Rows lie near named flat spaces through zero. A row that begins with a name and a colon came from that space; any other row is followed by the name of its block's space that it lies nearest.
q920_q330: [ 17  14   0   0   4  -4  -4   6  14   1 -11  25  20 -20   0   0  10 -15
 -30 -29 -18  24  16]
q920_q330: [ 17   6  15  -5  13  26 -10  11  12   7   3  18  13 -31 -11  -7   5 -24
 -28 -12 -21   0   9]
q954_q719: [-12  16  -8   5 -16  -7  13  -4 -14   3  -6   6  12  10  19   4  -4   8
   0 -17  -7   5  16]
q920_q330: [  6   2   1  -1   7   0   3  -1   4   2  -3  11   9  -9  -7  -7   2  -2
 -14 -10  -4  11   6]
q345_q903: [  6  32  14   0  11  13  23  10 -29  13   0  12   9 -12  10  -8  -1 -18
  -3  -2 -18 -10  13]
q920_q330: [ 28   9 -16  -9  -8 -19 -11  -8   8 -15  -3   7   5  -8   7  -3   2 -20
 -12   3  -9   0 -24]
q973_q640: [ 17  17   6  -8   4  17  13  -1 -20  10   5   6   7  -4   0 -18  -5 -20
   4  14 -14 -25  -7]
q345_q903: [-26  -5  28  -2  -8  41  -8   2   7   8  18   0   9 -28  -6   9  -6  -2
 -20 -12 -17  -9  22]
q920_q330: [-30  14 -11   5  11   6  -3  33  15  -3  -9 -27 -19 -14  11  19  14 -23
  -8   3 -10  -9  -3]
q954_q719: [  0  -2  22  -3 -10  14   1 -36  13  -1  18  17  10  -8 -11   5 -15   0
   3  16   5  -1  -2]
q973_q640: [  8  27  22  -5   1 -39  13   1 -14 -10  -1   7   2 -32   4  16   7 -14
 -20 -10 -16  28   3]
q973_q640: [ -6 -10  11  -7   7  15  -6  -3   6  -6  16 -12 -10 -19 -14  -3  -5  -8
  -7  19   1 -13 -15]
q345_q903: [-12  34  10   9  14  16  17  -3  -4   1   6  10  -3 -14  15  11  -5 -18
   0  10  -2  -5   8]
q345_q903: [ 14  -8  16   9  29   5 -32  30  41   0  -9  -5 -26 -11 -10  29  24 -24
   9  12  10   7  -7]
q920_q330: [  2  17  26   9  16  -1   5  24  -7  13  -9  13   2 -15   3  16  14  -6
  -7 -22 -10  21  30]
q973_q640: [  0  20  26  -8  21  23  22  -7  -9   9  15  -1  -4 -22 -16 -10  -7 -30
   5  38  -7 -24 -13]
q914_q466: [ 25  15 -10  -4  10  -2  19  -4  -1  16 -16  20  20  11 -10 -25   3 -15
   2   1  -9   0   1]
q914_q466: [ 26  -3  -8  -9 -12 -21   2   4 -16   7 -12  -1   9  17  -2 -14   6  -2
  10  -3 -10  -4  -9]
q954_q719: [  9  -3   4   1 -14   0  -7   1 -16   0   3   7   5   6  13   3  -2  12
   3 -15  -3   0   9]
q920_q330: [ 15 -15  -9 -10 -12  38 -18 -20  27   2   9  25  31 -14 -15 -25 -11  -7
 -32 -15 -15  -7   1]
q914_q466: [ 26   4 -10   0  36  29  -7  19   0   0   3   6  -8 -15  -4 -25   3 -21
 -12   8   0 -16 -11]
q920_q330: [-47 -29   3  -7  -4  27   3  -8  33  11   6 -29  -3   2 -35  -4  -5   4
   3  23   3 -17  -5]
q973_q640: [ 38  -4 -20  -4 -17  -6 -28   4 -14 -16   3   6   0   6  25  -5  -1  -1
  -1 -10  -4 -13 -19]
q914_q466: [  1 -16 -10   4   4  -9 -19   7  19  -9  -4 -13 -18   9  -1  11   7   3
  11   9  16   2 -14]
q345_q903: [-27  13  17  -3 -18  -7  16 -32 -10 -12  20  -3  -1 -13   8  16 -18   6
   1  15   2   0  -3]
q920_q330: [ -6   6  -3   8 -15  14 -14  10   7   4  -5   9   9   3  21  16   4   0
  -5 -24 -11   0  19]
q920_q330: [  5   5  22   9   6 -11  13   2 -19  12  -6  18   7   7   1   7   3  20
   8 -20   5  25  31]
q914_q466: [-52 -14  36  11 -11  23 -15  16   9   5  14 -33 -28   0   6  48   3  12
  27  12   8 -14  14]
q954_q719: [ -3 -17  22  -5 -28  26 -24 -23   2 -10  29   7   7 -15   5  11 -17  11
  -8  -3  -3 -11   2]
q954_q719: [-29  24 -14  -1   6 -13  40 -30  21   3  -9   3  11   2 -15  -7  -8 -12
  -3  22   3  10  -5]
q345_q903: [ 14   0  15  -9  -8 -18  -3  13  -6   8  -8  -7   1  -2  -7   7  12 -12
   7   0 -15   0  -4]
q973_q640: [ 11  -7  -6  -1  -9  -5 -16   3  -4 -11   3   3   1  -5  10   1   0   7
 -12 -16  -2   5  -1]
q973_q640: [ 47  17  -4 -13 -23 -28  -8   2 -33 -10  -1  11  10  -4  23  -4   2 -16
  -3 -10 -23  -7 -17]
q914_q466: [ 46  13 -19 -11  25 -16 -21  12  13 -28   1   5 -11 -39   2 -11  10 -40
 -35   7  -9   3 -39]
q973_q640: [  2  25 -10  15  14 -11  16   4   6   8 -20  12  -2  20  13  10   8  -7
  19   2   9  11   9]
q345_q903: [ 45  11 -23   4  10 -18   7  -1 -24   1 -13  21   4  28  14 -22   0   3
  17  -1  10   1  -8]
q973_q640: [ 19   2  10   0 -13   3 -11 -12 -17  -8  14  15   3  -2  17   6  -9   7
   3  -5   1  -3   0]
q954_q719: [-24 -19 -21   4  16  37  -9  29   1   4   1 -21 -10  -1  -2 -19   1  10
 -15 -12   1 -18   8]
q914_q466: [  7   6 -12  -1 -37 -13  -8 -12  -6  -5  -3   7  13  16  25  11  -4   5
   7 -13  -9  -3  -1]
q345_q903: [ 23 -14   3  -5 -11 -26  -8 -13 -10  -9   3   1  -4  11  -2   0  -2  13
  14   6  11   6 -15]
q954_q719: [-20  27 -15   5   0 -17  30  -5   1   6 -16   3  10   8   7   1   1  -6
  -1  -3  -6  11  10]
q914_q466: [-11  -9   5  -2  -7 -16  -8  -1   3 -12   5 -12 -10  -7   0  14   1   8
  -4   0   5   9  -5]
q914_q466: [ -7   6  11  -4 -48  -7 -26   3 -17 -17  14 -13  -4 -11  39  36  -2  -1
   0 -13 -21 -14  -5]
q914_q466: [  2 -12 -14  -2 -11 -17  -3 -11  -8 -13   3   0   2   5   4  -7  -6  21
  -8 -11   8  11  -3]
q973_q640: [-20   1   0  11  -5 -11  15  -7   8  13 -14   5   7  26  -1  11   2  18
  18  -7  11  17  22]
q345_q903: [  7   1  -4   0  -7  13  -2   1  -4   7  -2  11  13   5   5  -8  -2   1
  -4 -13  -8  -5   9]
q954_q719: [-15   1 -24   2  -1  -4   4  14  -8  -4  -6 -16  -5   5  11  -6   2   5
  -6  -9  -3  -5  -1]
q345_q903: [ 13 -18  37  -6   3   8 -11  -7 -21  -6  26   3  -7 -21 -11   0  -9  14
  -3   4   6   0   0]
q954_q719: [-22   5   6  -1  -4  10   6  -1  18   8  -3   4  14 -14  -9   4   2  -6
 -19 -13 -14   9  17]
q954_q719: [ -9  -1   2  -7 -15  -8   5 -10   8   2  -3   4  17  -8 -10  -1   0   0
 -16 -13 -13  12   7]
[ -8  -6   4  -4  -2  -2   9  -7 -20  -4  10   0   5  -8  -4 -12  -9  18
 -14 -11   0   7   9]	q914_q466
[ 17  15 -17   0   3  19 -27   0   0 -32  20  12  -5 -36  31   1  -9 -16
 -37 -10  -7  -8 -15]	q914_q466
[-22 -21  22  -4 -26  53 -22 -45  14 -15  46   6   4 -20   0   8 -33  14
  -8  16   8 -25  -5]	q954_q719
[ 27  24   5   6   2   2  -4   2 -24  -8   6  29   8 -14  29   3  -3  -2
 -15 -24  -7   9  14]	q973_q640
[ -7 -14  -9   2 -10  -8 -10  -6   1 -12   4  -6  -6   6   7   6  -4  19
   0  -6  11   6  -2]	q914_q466
[ 47  29   0   1 -16 -24  -4 -10 -28  -8  -2  23   3  14  36  11  -2 -12
  23   5  -3  -6 -14]	q973_q640
[-24  -3  -4   0  20  -8  18   7   1   0  -2 -22 -16  -2 -16  -6   2   2
   1  16  10   2  -7]	q920_q330
[ 19 -14  14 -13  -1 -19  11 -12  14  18 -13  19  29  -3 -42 -20   7   0
 -14 -13 -12  27  11]	q954_q719
[-11  -5   0   3  -3   9  -1   3 -13  -1   8 -17 -16  13   9   4  -5   7
  21  17  10 -21  -9]	q920_q330
[ 24 -24  -6   7  77  30 -15  38  18   3   0 -25 -51   3 -31 -23  14 -19
  25  53  38 -27 -36]	q954_q719
[-28   2  33  -4  -4 -27  20 -18   8   2   3 -10  -4  -9 -21  23   1   3
   9  17   4  20   3]	q973_q640
[-41 -17 -12   5   1  34  -6  -6  24  -4  11  -7   2 -10  -6  -4 -11  16
 -23 -10   6  -1  13]	q345_q903
[ 36  -9 -22 -14  -6  15 -28  18 -17 -13   9  -3   3 -17  11 -27  -1 -14
 -27 -12 -20 -26 -22]	q973_q640
[ 11 -17 -16 -19  -8 -20 -19  16   5 -15  -1 -27  -8 -18 -12 -10  10 -16
 -22   2 -16  -8 -32]	q973_q640
[  9 -15 -16   3   9  -2 -21  28  32   7 -23  -8  -5  11 -10   3  22 -11
   2  -7  -1   4  -3]	q345_q903
[ -3 -17  -5 -14   8 -12   3 -10  26  -3  -2 -11   3 -13 -37 -17   2 -10
 -17  14  -1   7 -19]	q954_q719
[  4  27 -28  12   1   2  17 -22  -6  -5  -3  22   7  19  27  -7 -13   2
   8   3  12  -2   0]	q345_q903
[ 37   7   0 -17 -14   1  -6  -2 -26  -3   9  -1   4  -5   6 -17  -5 -23
   4  16 -19 -31 -28]	q973_q640
[ 15   6   9   3  26  -5  -1  10  11   2  -5  -1 -17  -3  -9   6  10 -19
  14  23  10   0 -13]	q954_q719
[  0 -34 -17   1  10  41 -20   0 -13 -11  25 -17 -22  11   2 -25 -18  24
   9  18  25 -36 -19]	q954_q719
[-19  -6  -8  14  18  28   6 -12  30  13  -2 -10 -20  38  -8   6  -5  -1
  50  49  35 -25 -13]	q973_q640
[ -7  13  -9  14   8  10 -14  39 -16  -5  -4 -15 -23   2  36  19  11  -3
   7 -11  -1 -13   6]	q954_q719
[ 17  14  -6   4  -9  -3   0 -12  -3   0  -3  18   8  14  17   3  -4  -3
  12   0   1  -2  -1]	q345_q903
[  2 -36 -17  -5  21  21 -25  26   5 -10   9 -30 -26  -6 -15 -20   3   4
  -8  11  11 -22 -24]	q954_q719
[-26  -1   3  -5  -2 -16  13  -6  -2  -7   5 -20  -9  -9  -8   5  -3   3
  -4  11   1   4  -7]	q345_q903

Each name stands for a flat space through zero: a line, a plane or more. A row that begins with a name and a colon came from that space; any other row is followed by the name of the space it lies nearest, among the names in its block.
q136q847: [  2   6   8 -14 -15  -7   3  -6 -11  13   0 -21   7  -4  -2  -6 -16  -7
 -12  -7  18   2   9]
q529q788: [ -8 -11  10  23 -27 -38 -12  18 -24 -28  19 -25  10  26  -1  24   6   4
   7  33   0 -16  -1]
q529q788: [  1  15  -2 -14  -7  -2 -16  11  -6   2 -16  -1   0 -20   1 -23   4 -17
   8  -2  -5 -20   0]
q424q631: [ -6   6   6  18 -24 -10  -4  12 -41 -20  -9  -7  -7  23  17  39   6   2
 -32 -23 -15  11   8]
q452q619: [  8  10 -19 -13  14  19 -11  -1  15   5 -23  27  -9 -12  -4 -17   7 -11
   8  -7 -14 -14  -5]
q452q619: [  9  -8   5  -2 -18  14  16  19 -17 -23 -11  -6  15  18   3  22  36   8
   7 -36 -29 -24   1]
q529q788: [ 15 -26 -10   7  -3  11  15  11   3 -23  -3  11  12  49 -11  23  30   9
  17  -6 -28 -28  -1]
q452q619: [ -4  18 -24  -2   4  -1  -9 -15  -2   8 -24   0 -11 -20  10   9 -13  -3
 -20 -10   2  11 -10]
q356q578: [ -7 -13  38 -22 -23  -9 -16  -6 -19  10   4 -28  -9  20 -12  -5 -17  -6
 -27   9  46  15  14]
q424q631: [  2   8  -4  -1  -6 -15   5   9 -12  17 -22 -14   4   0   5  -8 -10 -15
 -10  -9   2  -3  -2]
q424q631: [ -2   6  -8   7  14   4  -4 -11   6   6  13  22 -11   4   2  -4 -19  -2
 -10  10   0  20  11]
q529q788: [ 10 -10   8 -42   1  23   0 -17  13  20 -11  -4   0   8 -19 -26  -8  -7
  -5  -9  26  -3   9]
q136q847: [-10   4  -2  16   0 -16  12   1 -16   1  18  -9   4  15  19   2 -19   5
 -17   1  -4  26  15]
q136q847: [  0  -6  38 -12   3  27 -18  10   2   2 -16  25 -27  -9 -11  -3  24  -6
  -5 -17   9   4  -4]
q356q578: [  0  -7  -8  -2  18  16   2   1  16  -7  11  21  -1   8   0 -16   8   6
  15   8 -15   0   6]
q136q847: [-15  18  10 -33   6  34 -30   7 -11 -10 -20  17 -26 -23  18 -34  16  -4
 -14 -26  -9  13  11]
q424q631: [  4  11  -8  -9   4  13 -14  -5  19 -19  42  21  11 -23  -8 -30   1   2
  39  27 -14 -23  17]
q424q631: [-22  21  18  -2  -2   6 -30   2 -13 -21  37  12 -16 -31  19 -22  -5   6
  -2  14  -2  22  22]
q356q578: [ -7   1  -8  -9  11   6 -16   0   6  -3 -12   9 -13  -2   3 -14   3  -2
   0   9  -1   2  -5]
q424q631: [  6  21 -19 -14  -1   7  21 -18   7  11  15 -15  24 -35   9 -15 -18   5
   7 -17  -3  -1  10]
q136q847: [ 15 -25  31  12   8   8  -2  -3  18  14  11  34 -17  30 -34  13  -2  -8
   1  17  21   4   2]
q452q619: [ 18   6  24  17  -8  -1 -35   4   2   5   2  48 -26  -2 -33  15  -5 -28
   3  21   9 -18   3]
q452q619: [ 13   5  29  15 -21 -12 -24   5 -12   5   6  20 -14   2 -25  20  -8 -23
  -5  14  15 -14   6]
q136q847: [ 19  -3  25  23 -13 -15   6  -1  -6  25  -2  10  -5  10 -24  32 -16 -18
 -14  -2  20   0  -1]
q529q788: [ -2  -2  -6 -12  15  20  16 -13   8   8   3   4  -1   4   9 -10  -7  10
 -12 -17   0  24   9]
q529q788: [  5 -14  -8  10   8  -9   5  -2  10  11 -13   4  -4  23 -11  10  -5  -4
  -2  12   7   0 -11]
q529q788: [ -2  -8 -21 -47  -1  23   2 -26  -3   9 -39 -25  -4  22   4  -4  -8   6
 -35 -31  18  15   1]
q452q619: [ -1   7   2 -33  -6   9 -11  -2  -7  16 -42 -15  -9 -13   0 -17   1 -14
 -17 -23  16  -3  -7]
q529q788: [ 11 -23  41   2   2  -2  -8  16  20  13   1  13  -7   1 -35 -10  16 -14
  27  25  23 -23 -13]
q136q847: [  1 -10  17   4   2  11   1  10 -11   1  -8  19 -15  33   0   6   6  -4
 -19 -15  -5  15  11]
q424q631: [ -5   6 -19  11   7 -16 -12   8   6  -4 -10   2  -2 -11   4  -4   3  -5
  14  20  -9 -13 -16]
q356q578: [ -8 -10  13 -11  -8  -9  -2  -8  -5   1  18 -23   3  12  -3  -8 -14   6
  -7  16  25  12   9]
q424q631: [  5  -3  24 -16 -10 -10  13  -1   3  25   8 -29  16 -16 -12 -21 -12  -8
   8   2  30  -6   2]
q136q847: [  9 -10  -3  12  13  -4  13  29   6  12 -31  14   1  19  -3 -12  20 -16
  15  -6 -21 -19 -14]
q424q631: [  3  -4 -22  22  15  -2  10 -24  21  -2  22  12   2  -1  -5  26 -15  16
   3  18   1  11  -7]
q452q619: [  6 -25  17  -6 -10   8   8   9  -2 -14   3  -7   8  32 -12  10  23   8
   9  -3  -1 -15   2]
q452q619: [-11   1 -28  -1  -4  -6  -5   4 -12 -24 -11 -15   5  15  18   6   9  10
  -3   0 -20  -5  -4]
q356q578: [  2 -13   2 -19  -9  -3   1   3   1  -4   2 -21  14  16  -8 -15   5   0
  13  10   7 -18   3]
q356q578: [  2   3   3  -1   0  20  -1 -24  11 -20  59  16   7  -9  -5   3 -11  20
  11  12  -1   9  26]
q356q578: [  8  10  -9  -6 -13   5   6 -19  -4  -3  17  -7  13  -7  -2  12 -15   5
  -5  -9   1  -2  13]
q356q578: [-10   1   6   7  17   3 -21   8   4   4 -18  24 -28  -4   3  -7   6  -8
  -7   8   1  13 -10]
q424q631: [-13  24 -15  -3  -1 -14   8   5 -20  17 -37 -29   0 -28  31  -6 -10  -6
 -26 -30  -2  19 -12]
q136q847: [ 21  -2  16   8  -7 -16  10  15   1  33 -27   2   3   2 -22   1  -3 -29
   4  -6  11 -21 -11]
q424q631: [  5 -15  -3 -19  15  18  16  -4  18  17 -33  -5  -1   4  -6  -6  14   3
  -1 -22   7   0 -18]
q452q619: [ 12 -26  -5  -8   7  20   3 -11  20  -6 -10  13  -4  28 -21  19  16   9
   5  -1   3 -11 -10]
q452q619: [ -4   1  31  12  25   6 -18  -1  22  19  22  41 -28 -22 -13 -22 -11 -10
   7  29  20  23   3]
q529q788: [ -4  -9  -7   5  -6 -21  -4  -1  -7   1  -6 -16   1  24  -1   7 -10  -2
  -9  17  11   2  -3]
q356q578: [ 19   5   1  35  10   8  23  17   7   3  -2  37   3  -5  -3  23  19  -5
  15 -22 -35 -12  -6]
q356q578: [  3 -10   4  15   2  -7  14  -8  12  -6  43   0  15   7  -7   5  -9  13
  17  23   3   2  10]
q529q788: [-13  12   1  50  -4 -26   8  15 -17 -27  51   3  11  -6  24  20  -3  15
  11  20 -28  13  12]
q452q619: [-22   9   2   8  11   2 -12  10  -9 -12  -4   5 -18 -15  26  -4  10   9
 -10  -4 -12  25  -5]
q136q847: [-10  -7  14 -10 -13   1  10  -2  -8 -12   9 -36  12 -11   9  10  13  21
  -1 -13  10   5  -5]
q529q788: [ 11   7 -27  40  13 -26   9   5  10  10  11  25   6  12  -4   7 -20 -13
  13  28 -20  -8  -1]
q136q847: [  3  -4   4   2   8   3  -1   5   2   9  -3  18  -9  19  -5 -11  -5 -10
  -4   4  -1   5   8]
q356q578: [  2  -1  25   3 -20  -5  -8  -1  -8  -8  22  -8   3  -9 -11  14   1   2
   4   7  14  -7   5]
[  5 -10  -7   3 -19 -15  -7  18 -14 -22  -5 -10  12  33  -6   8  16  -5
  14  13 -15 -33   1]	q529q788
[  3  16   2 -21 -13   5   7   6 -16  12 -27 -20   8 -21   9 -11   4 -10
 -10 -37  -1  -7   0]	q452q619
[ -5   7  -6   3 -13 -11  -4   6 -18 -11  -5 -14   4   3  11   8   2   0
  -7  -5  -8  -4   1]	q452q619
[ 10  18  16  -1  -8 -20  -2   3  -1  38 -11  -7   2 -31 -13 -18 -24 -30
  -1   2  24  -7  -2]	q136q847
[-23  -3  26   8 -10  -4 -20  28 -30 -29  -3  -4 -17   7  21   6  28   7
 -10  -4 -12  11   1]	q452q619
[  8  14 -17  -2  -5 -13  13   0  -3  15  -9 -15  17 -11   4  -9 -14 -11
   1  -8  -3 -10   1]	q424q631
[-20  17   4   1 -11  10 -12 -11 -25 -26  15  -7 -11 -20  27  23   0  21
 -27 -20  -5  30  10]	q136q847
[ -3 -10   5  -3   2   4   0   5   9 -15  21  -1   8   1  -3 -11  13  10
  23  15  -5 -10   3]	q356q578
[ 10   1  18 -14  -1   0 -39   2   9  16 -12  28 -23   0 -30 -24  -9 -32
   4  28  23 -17   3]	q452q619
[-13   9   7 -40 -17  14 -50  -1  -9 -22 -18  -8 -18 -25  -2 -18  17  -4
   0   5  12 -17  -3]	q356q578
[ 14   1  13 -11 -21   5   1  -5 -12   6  -1  -4   5   9 -14  11  -6  -9
 -11 -16  10  -9  13]	q356q578
[  1 -13   0 -10   5  -6  -2  24   1   4 -17   1   2  29  -4 -33  11 -15
  14  13  -7 -18   1]	q529q788
[-14   1 -24  -5  18  20  -6   2  10 -21 -29   5 -11 -19  20   8  33  20
   4 -17 -24   1 -26]	q424q631
[  9 -20  10   5 -12   2   3  -6   2 -13   8  -3   4  20 -18  33  11  10
   3   3   7 -12  -5]	q529q788
[  5  -1  31  -6  -4  12   6  12  -3   8  -1   5  -2 -11  -4  -7  13  -5
   3 -21   3  -1   4]	q452q619
[ -5   7  26 -18 -19  17 -24   9 -13 -23   0  -2  -7 -26   1  -1  27   3
   6 -14  -2 -14   2]	q356q578
[ -4   9 -17   0  14  -2   8  14   8  -6  20   5  16  -7  14 -41   1  -1
  29  14 -27 -10  12]	q452q619
[ -3  19   9  17  -7  -6  19  13 -16  -1  16  -6  13 -25  20   2   1   2
   1 -21 -18   7   9]	q452q619
[ -9  20  17  22 -16 -17   7  11 -28   3  -5 -18  -1 -31  21  25  -1   0
 -19 -25  -2  16  -6]	q136q847
[ -8 -12  16  16 -11 -10 -12  14 -18 -17  -8  -2 -13  21   2  28  16   4
 -12   3   0   3  -8]	q424q631
[ -7  -1  -9   9 -19 -27 -14   6 -20 -14 -12 -23   1  13   4  20   0  -2
  -8  14   3 -10  -9]	q529q788
[-17  10  -6 -18  -1   7  15   5 -20   0 -22 -32   5 -13  34  -9   7  11
 -22 -40  -8  21  -1]	q356q578
[-13  14  -2  32  22  -9  10  18   1   0  17  19  -3 -19  25 -13   0   2
   8   5 -26  21   2]	q529q788
